Below are the code and all the weights of a small trained network. Each question names an input and a class and asks about switching units off, where a switched-off unit gives its printed mean instead of its output.

import numpy as np


def w(rows, s, z=0):
    codes = np.array(rows[::2]) - 128.0
    scale = np.full(codes.shape[1], s)
    scale[-1] = z or s
    return codes * scale


def norm(h):
    return h / np.sqrt((h * h).mean(-1, keepdims=True) + 1e-5)


def f(y):
    return y / 2 * (1 + np.tanh(0.7978845608 * (y + 0.044715 * y**3)))


def log_softmax(a):
    a = a - a.max(-1, keepdims=True)
    return a - np.log(np.exp(a).sum(-1, keepdims=True))


def net(x, mask):
    res = np.array(x, float).reshape(1, 8) / 4 @ E
    u = 0
    for l in range(4):
        y = f(norm(res) @ A[l][:, :-1].T + A[l][:, -1])
        res = res + np.where(mask[u : u + 4], y, B[l][:, -1]) @ B[l][:, :-1]
        u += 4
    return log_softmax(norm(res)[-1] @ U[:, :-1].T + U[:, -1])


A, B = {}, {}
E = w([
[105,102,83,164,87],'x0',
[109,69,87,67,102],'x1',
[226,66,128,2,65],'x2',
[203,243,240,72,169],'x3',
[152,100,92,79,144],'x4',
[94,137,153,184,140],'x5',
[112,187,142,122,193],'x6',
[137,103,118,145,56],'x7',
],0.0049)
A[0] = w([
[53,99,58,193,200,23],'0.n0',
[2,147,58,159,156,7],'0.n1',
[40,180,95,105,100,75],'0.n2',
[61,94,49,193,214,31],'0.n3',
],0.0053,0.0019)
B[0] = w([
[28,113,163,81,126,244],'0.n0',
[66,99,150,113,162,235],'0.n1',
[146,89,130,144,172,135],'0.n2',
[2,59,215,76,151,250],'0.n3',
],0.0066,0.0021)
A[1] = w([
[103,217,182,195,158,222],'1.n0',
[81,90,75,177,46,173],'1.n1',
[88,144,41,224,199,31],'1.n2',
[214,124,139,2,156,6],'1.n3',
],0.0094,0.0014)
B[1] = w([
[115,205,149,232,100,230],'1.n0',
[180,57,77,191,174,196],'1.n1',
[87,79,249,87,177,169],'1.n2',
[81,148,137,1,118,254],'1.n3',
],0.01,0.0059)
A[2] = w([
[172,147,133,7,110,68],'2.n0',
[204,54,98,119,95,253],'2.n1',
[73,119,117,96,146,113],'2.n2',
[160,186,150,156,139,41],'2.n3',
],0.016,0.0011)
B[2] = w([
[89,107,203,8,147,253],'2.n0',
[201,156,39,112,116,176],'2.n1',
[137,131,176,185,195,180],'2.n2',
[132,154,90,142,65,162],'2.n3',
],0.016,0.011)
A[3] = w([
[177,252,177,164,82,41],'3.n0',
[180,146,178,58,141,88],'3.n1',
[93,139,203,91,115,177],'3.n2',
[95,126,129,38,102,2],'3.n3',
],0.015,0.00075)
B[3] = w([
[158,247,203,153,18,218],'3.n0',
[116,140,192,26,204,232],'3.n1',
[218,73,22,123,53,254],'3.n2',
[5,112,133,35,108,240],'3.n3',
],0.012,0.0079)
U = w([
[136,197,136,170,69,131],'0',
[116,114,120,22,135,253],'1',
[203,95,3,141,132,49],'2',
[79,69,129,194,190,94],'3',
],0.015,0.0013)

Each question gives the input, the list of numbers given to net, and the class t.
The units are the neurons (one row each of A and B). Each row of codes is followed by its name. A weight is (code - 128) times the scale printed after its matrix; where a second scale follows, it is the last column's (A, B and U).
mask holds one flag per neuron, layer by layer. A switched-off neuron (its flag False) gives its mean, the last column of its row in B, instead of its output. The means were averaged over made-up inputs and are rounded, as every weight is.
A unit's drop is (log p(t) with every unit on - log p(t) with that unit switched off) / (log p(t) with every unit on - log p(t) with every unit switched off).
top k neurons: the k neurons with the biggest drops, biggest first
top k neurons in layer l: the k neurons of layer l with the biggest drops, biggest first
drop of u: that unit's drop, to one decimal
input [4,3,-8,4,5,6,7,0], class 0: top neuron	[1.n0]
input [1,-6,2,-7,1,3,4,6], class 2: top 4 neurons	[1.n1 2.n0 2.n1 1.n0]
input [1,-6,-7,-1,-1,-1,-1,0], class 0: top 2 neurons	[1.n0 2.n0]
input [1,-7,-4,3,8,-8,-3,7], class 0: top 3 neurons	[1.n3 0.n3 2.n3]
input [7,-6,6,-8,4,7,7,2], class 2: top 3 neurons	[1.n1 2.n0 2.n1]
input [5,-5,3,1,4,8,-6,-8], class 0: top 2 neurons	[1.n3 2.n0]
input [8,-8,0,-3,7,7,0,3], class 3: top 2 neurons	[2.n0 3.n2]
input [2,7,-1,0,-6,8,6,0], class 3: top 2 neurons	[2.n0 3.n0]
input [6,-8,1,-5,6,1,0,4], class 2: top 2 neurons in layer 2	[2.n0 2.n1]
input [2,2,-4,-3,-1,7,-3,7], class 3: drop of 2.n0	0.1
input [-6,-5,-4,-7,-6,-1,-6,-1], class 3: drop of 2.n0	0.1
input [7,-2,-1,-2,-2,-5,7,0], class 3: drop of 2.n0	0.2
